Below is a small trained network, with its code and all its weights. Each question gives an input and a target symbol and asks what happens when units are switched off, that is, made to give their printed mean instead of their output.

import numpy as np


def w(rows, s, z=0):
    codes = np.array(rows[::2]) - 128.0
    scale = np.full(codes.shape[1], s)
    scale[-1] = z or s
    return codes * scale


def norm(h):
    return h / np.sqrt((h * h).mean(-1, keepdims=True) + 1e-5)


def f(y):
    return np.maximum(y, 0)


def softmax(a):
    e = np.exp(a - a.max(-1, keepdims=True))
    return e / e.sum(-1, keepdims=True)


def log_softmax(a):
    a = a - a.max(-1, keepdims=True)
    return a - np.log(np.exp(a).sum(-1, keepdims=True))


def net(x, mask):
    ids = ['ΔΛΠΦβγεημτψω'.index(c) for c in x.split()]
    T = len(ids)
    res = E[ids] + P[:T]
    q, k, v = (norm(res) @ M[0].T for M in (Q, K, V))
    z = softmax(np.where(np.tri(T) > 0, q @ k.T / 2**0.5, -1e9)) @ v
    res = res + np.where(mask[0], z, O[0][:, -1]) @ O[0][:, :-1]
    y = f(norm(res) @ A[0][:, :-1].T + A[0][:, -1])
    res = res + np.where(mask[1:9], y, B[0][:, -1]) @ B[0][:, :-1]
    return log_softmax(norm(res)[-1] @ U[:, :-1].T + U[:, -1])


Q, K, V, O, A, B = {}, {}, {}, {}, {}, {}
E = w([
[134,94,104,206],'Δ',
[115,81,130,140],'Λ',
[96,148,116,209],'Π',
[138,74,109,167],'Φ',
[71,174,109,207],'β',
[126,79,124,154],'γ',
[145,202,159,88],'ε',
[146,167,155,85],'η',
[120,84,123,168],'μ',
[82,163,124,171],'τ',
[135,3,152,103],'ψ',
[112,87,161,146],'ω',
],0.017)
P = w([
[135,164,104,89],'0',
[21,131,111,215],'1',
[79,136,134,164],'2',
[243,185,107,110],'3',
[53,76,132,225],'4',
[107,138,146,171],'5',
[251,155,127,128],'6',
[105,57,152,232],'7',
],0.017)
Q[0] = w([
[126,104,155,206],'h0',
[14,81,252,148],'h0',
],0.026)
K[0] = w([
[160,67,145,133],'h0',
[170,126,252,192],'h0',
],0.029)
V[0] = w([
[153,55,4,149],'h0',
[159,167,21,234],'h0',
],0.022)
O[0] = w([
[124,123,6,239,252],'h0',
[248,192,137,232,154],'h0',
],0.014,0.012)
A[0] = w([
[151,115,66,6,108],'n0',
[150,152,130,22,2],'n1',
[218,110,92,50,153],'n2',
[123,75,198,178,111],'n3',
[122,153,176,62,83],'n4',
[171,146,15,98,170],'n5',
[106,140,41,54,144],'n6',
[236,182,5,56,174],'n7',
],0.021,0.0051)
B[0] = w([
[142,252,167,82,178],'n0',
[104,74,12,156,152],'n1',
[90,210,116,183,146],'n2',
[94,173,164,117,189],'n3',
[152,97,83,218,162],'n4',
[165,135,186,39,254],'n5',
[208,147,152,171,215],'n6',
[28,36,142,76,218],'n7',
],0.03,0.0083)
U = w([
[216,153,89,156,77],'Δ',
[172,36,149,51,166],'Λ',
[184,115,195,148,56],'Π',
[143,132,77,139,114],'Φ',
[149,81,248,117,5],'β',
[21,46,58,124,139],'γ',
[101,214,39,134,38],'ε',
[118,226,49,141,88],'η',
[199,101,61,113,167],'μ',
[19,173,197,130,51],'τ',
[188,197,118,60,255],'ψ',
[56,175,67,60,153],'ω',
],0.013,0.0053)

Each question gives the input, a string of symbols that net reads in full, and the target symbol t.
The units are the heads (2 rows each of Q, K, V and O) and the neurons (one row each of A and B). Each row of codes is followed by its name. A weight is (code - 128) times the scale printed after its matrix; where a second scale follows, it is the last column's (O, A, B and U).
mask holds one flag per unit, heads first, then neurons. A switched-off unit (its flag False) gives its mean, the last column of its rows in O or B, instead of its output. The means were averaged over made-up inputs and are rounded, as every weight is.
A unit's drop is (log p(t) with every unit on - log p(t) with that unit switched off) / (log p(t) with every unit on - log p(t) with every unit switched off).
The circuit of an input: a set's keep is (log p(t) with only the set's units on - log p(t) with every unit switched off) / (log p(t) with every unit on - log p(t) with every unit switched off). Starting from all 9 units, units are removed one at a time, each time the one whose removal leaves the highest keep (on an exact tie, the one counted first), for as long as the keep stays at least 0.8.
units of the circuit, in order: the units of the circuit, biggest drop first
unit that matters most: the unit with the biggest drop
top k neurons: the k neurons with the biggest drops, biggest first
drop of u: that unit's drop, to one decimal
input Π Λ ψ β ω τ ε, target Π: units of the circuit, in order	h0; n7
input Λ Δ ψ ψ β ψ γ, target Λ: unit that matters most	n5
input β γ Δ Π ε ψ γ Δ, target γ: top 2 neurons	n5; n0
input ψ Λ Λ ψ ψ Δ β, target ψ: units of the circuit, in order	h0; n6; n0
input ψ Λ γ Φ ω ω, target γ: units of the circuit, in order	h0; n1; n4
input ψ β Δ ψ μ Λ, target τ: units of the circuit, in order	h0; n3; n5
input ψ ε μ, target Π: units of the circuit, in order	h0; n0; n1; n4
input β ψ Λ β Π ω ψ, target β: top 3 neurons	n7; n0; n6
input ψ ψ Λ ψ Λ Π ψ β, target γ: top 2 neurons	n0; n6
input ψ Π β Λ η Δ μ, target ψ: units of the circuit, in order	h0; n0; n6
input β ψ ω, target γ: top 3 neurons	n4; n1; n6
input ψ ψ μ, target Π: units of the circuit, in order	n0; h0; n1; n4
input β Φ γ Δ μ ω η, target β: top 2 neurons	n7; n0
input Λ ψ ψ, target ψ: unit that matters most	n0
input ψ ψ ψ ω Δ, target τ: top 4 neurons	n3; n7; n1; n4
input ω τ Λ ψ Φ μ τ, target ω: top 4 neurons	n0; n1; n5; n4
input ψ Δ Δ ε μ ω Π ψ, target τ: top 2 neurons	n3; n5
input Λ β τ γ, target Λ: top 2 neurons	n5; n7
input Λ η τ Λ, target Λ: top 3 neurons	n5; n7; n6
input ψ ψ ψ ε τ, target γ: units of the circuit, in order	h0
input γ ω ψ Δ, target γ: top 2 neurons	n7; n6
input μ η Λ Δ β Δ η, target μ: top 2 neurons	n7; n5
input ε ψ η Φ ψ η ψ Π, target γ: top 2 neurons	n0; n6
input Λ η τ ψ Λ ψ Δ, target Λ: drop of n0	0.0
input ψ γ η ψ ψ β ψ η, target γ: drop of h0	1.3
